Below are the code and all the weights of a small trained network. Each question names an input and a target symbol and asks about switching units off, where a switched-off unit gives its printed mean instead of its output.

import numpy as np


def w(rows, s, z=0):
    codes = np.array(rows[::2]) - 128.0
    scale = np.full(codes.shape[1], s)
    scale[-1] = z or s
    return codes * scale


def norm(h):
    return h / np.sqrt((h * h).mean(-1, keepdims=True) + 1e-5)


def softmax(a):
    e = np.exp(a - a.max(-1, keepdims=True))
    return e / e.sum(-1, keepdims=True)


def log_softmax(a):
    a = a - a.max(-1, keepdims=True)
    return a - np.log(np.exp(a).sum(-1, keepdims=True))


def net(x, mask):
    ids = ['αβγημσφψ'.index(c) for c in x.split()]
    T = len(ids)
    res = E[ids] + P[:T]
    u = 0
    for l in range(2):
        r = norm(res)
        for j in range(3):
            rows = slice(4 * j, 4 * j + 4)
            q, k, v = (r @ M[l][rows].T for M in (Q, K, V))
            z = softmax(np.where(np.tri(T) > 0, q @ k.T / 4**0.5, -1e9)) @ v
            o = O[l][rows]
            res = res + np.where(mask[u + j], z, o[:, -1]) @ o[:, :-1]
        u += 3
    return log_softmax(norm(res)[-1] @ U[:, :-1].T + U[:, -1])


Q, K, V, O = {}, {}, {}, {}
E = w([
[118,116,93],'α',
[133,115,72],'β',
[149,94,103],'γ',
[42,119,100],'η',
[189,173,45],'μ',
[112,191,76],'σ',
[174,140,130],'φ',
[2,97,14],'ψ',
],0.007)
P = w([
[146,135,140],'0',
[149,219,2],'1',
[141,47,135],'2',
[107,139,146],'3',
[64,196,44],'4',
[140,54,132],'5',
[107,139,145],'6',
[51,189,72],'7',
[138,57,133],'8',
[107,139,145],'9',
],0.017)
Q[0] = w([
[149,123,8],'L0H1',
[115,190,23],'L0H1',
[187,195,158],'L0H1',
[140,159,19],'L0H1',
[140,131,96],'L0H2',
[66,65,167],'L0H2',
[40,63,224],'L0H2',
[65,96,199],'L0H2',
[141,101,25],'L0H3',
[54,150,63],'L0H3',
[22,94,193],'L0H3',
[61,174,52],'L0H3',
],0.012)
K[0] = w([
[141,104,58],'L0H1',
[125,202,38],'L0H1',
[189,169,146],'L0H1',
[138,145,64],'L0H1',
[126,152,112],'L0H2',
[154,105,177],'L0H2',
[153,62,196],'L0H2',
[167,27,202],'L0H2',
[90,101,78],'L0H3',
[128,2,184],'L0H3',
[112,123,196],'L0H3',
[174,16,144],'L0H3',
],0.016)
V[0] = w([
[133,93,213],'L0H1',
[151,96,179],'L0H1',
[165,129,19],'L0H1',
[160,100,225],'L0H1',
[124,124,122],'L0H2',
[118,73,156],'L0H2',
[186,129,155],'L0H2',
[68,186,68],'L0H2',
[165,214,165],'L0H3',
[138,253,97],'L0H3',
[135,215,65],'L0H3',
[103,73,111],'L0H3',
],0.0043)
O[0] = w([
[174,128,197,24],'L0H1',
[143,126,197,56],'L0H1',
[8,97,75,239],'L0H1',
[165,140,236,1],'L0H1',
[130,128,132,136],'L0H2',
[160,65,157,127],'L0H2',
[183,120,75,100],'L0H2',
[31,191,140,161],'L0H2',
[51,172,182,26],'L0H3',
[3,127,178,46],'L0H3',
[18,109,147,103],'L0H3',
[202,93,91,188],'L0H3',
],0.0034,0.0026)
Q[1] = w([
[129,69,67],'L1H1',
[58,101,95],'L1H1',
[170,101,94],'L1H1',
[48,34,82],'L1H1',
[138,106,222],'L1H2',
[88,77,109],'L1H2',
[182,179,254],'L1H2',
[123,139,7],'L1H2',
[143,155,187],'L1H3',
[83,63,96],'L1H3',
[124,119,37],'L1H3',
[142,120,50],'L1H3',
],0.014)
K[1] = w([
[153,154,16],'L1H1',
[43,164,86],'L1H1',
[193,118,87],'L1H1',
[59,147,16],'L1H1',
[138,79,202],'L1H2',
[79,165,185],'L1H2',
[209,10,84],'L1H2',
[112,235,30],'L1H2',
[137,206,55],'L1H3',
[143,111,226],'L1H3',
[92,25,159],'L1H3',
[84,47,141],'L1H3',
],0.011)
V[1] = w([
[102,55,158],'L1H1',
[164,254,109],'L1H1',
[72,101,195],'L1H1',
[130,83,182],'L1H1',
[95,88,147],'L1H2',
[185,93,130],'L1H2',
[123,124,131],'L1H2',
[83,238,48],'L1H2',
[117,228,161],'L1H3',
[121,118,144],'L1H3',
[111,89,207],'L1H3',
[122,80,180],'L1H3',
],0.0047)
O[1] = w([
[192,37,163,84],'L1H1',
[84,246,117,178],'L1H1',
[208,105,156,78],'L1H1',
[183,79,197,63],'L1H1',
[151,186,111,113],'L1H2',
[85,148,81,86],'L1H2',
[132,134,128,126],'L1H2',
[189,5,252,254],'L1H2',
[137,114,14,48],'L1H3',
[117,127,133,134],'L1H3',
[57,127,137,144],'L1H3',
[75,115,160,154],'L1H3',
],0.0042,0.006)
U = w([
[234,136,93,157],'α',
[158,194,195,242],'β',
[132,161,56,218],'γ',
[200,109,176,248],'η',
[43,176,175,160],'μ',
[53,146,254,47],'σ',
[50,109,65,3],'φ',
[180,42,52,27],'ψ',
],0.021,0.0054)

Each question gives the input, a string of symbols that net reads in full, and the target symbol t.
The units are the heads (4 rows each of Q, K, V and O). Each row of codes is followed by its name. A weight is (code - 128) times the scale printed after its matrix; where a second scale follows, it is the last column's (O and U).
mask holds one flag per head, layer by layer. A switched-off head (its flag False) gives its mean, the last column of its rows in O, instead of its output. The means were averaged over made-up inputs and are rounded, as every weight is.
A unit's drop is (log p(t) with every unit on - log p(t) with that unit switched off) / (log p(t) with every unit on - log p(t) with every unit switched off).
The circuit of an input: a set's keep is (log p(t) with only the set's units on - log p(t) with every unit switched off) / (log p(t) with every unit on - log p(t) with every unit switched off). Starting from all 6 units, units are removed one at a time, each time the one whose removal leaves the highest keep (on an exact tie, the one counted first), for as long as the keep stays at least 0.8.
circuit, biggest first: the units of the circuit, biggest drop first
most important unit: the unit with the biggest drop
heads that matter: for each layer, one digit per head in row order, 1 if its drop is at least 0.15 and else 0, layers parted by /
drop when u is switched off: that unit's drop, to one decimal
input σ β η σ η α, target σ: heads that matter -> 001 / 000
input γ σ α, target φ: circuit, biggest first -> [L0H3 L1H2 L0H1]
input φ σ σ φ φ σ, target φ: circuit, biggest first -> [L0H3 L1H2]
input β β η σ α η, target σ: heads that matter -> 101 / 001
input η σ φ ψ β β η η η, target η: circuit, biggest first -> [L0H2 L0H1]
input σ α ψ β ψ α φ σ μ, target φ: heads that matter -> 001 / 000
input γ φ σ α ψ α σ β σ, target σ: circuit, biggest first -> [L0H3 L0H1]
input φ μ η, target φ: circuit, biggest first -> [L1H2 L0H1 L1H1]
input β η ψ α β β α, target η: most important unit -> L0H3
input η β γ φ μ μ γ, target α: heads that matter -> 100 / 111
input φ μ α, target φ: circuit, biggest first -> [L0H3 L1H2 L0H1 L1H3]
input α φ α μ φ φ α μ β α, target η: heads that matter -> 011 / 000
input γ φ η σ β η, target σ: heads that matter -> 101 / 101
input γ η σ α α φ, target φ: heads that matter -> 101 / 010
input α η φ η μ σ γ α η, target η: circuit, biggest first -> [L0H1]
input σ μ σ, target σ: heads that matter -> 001 / 000
input φ σ μ η μ σ φ, target β: drop when L1H3 is switched off -> 0.3
input α μ β σ α μ α σ μ, target σ: drop when L1H3 is switched off -> 0.1
input β φ γ, target φ: drop when L1H1 is switched off -> 0.0
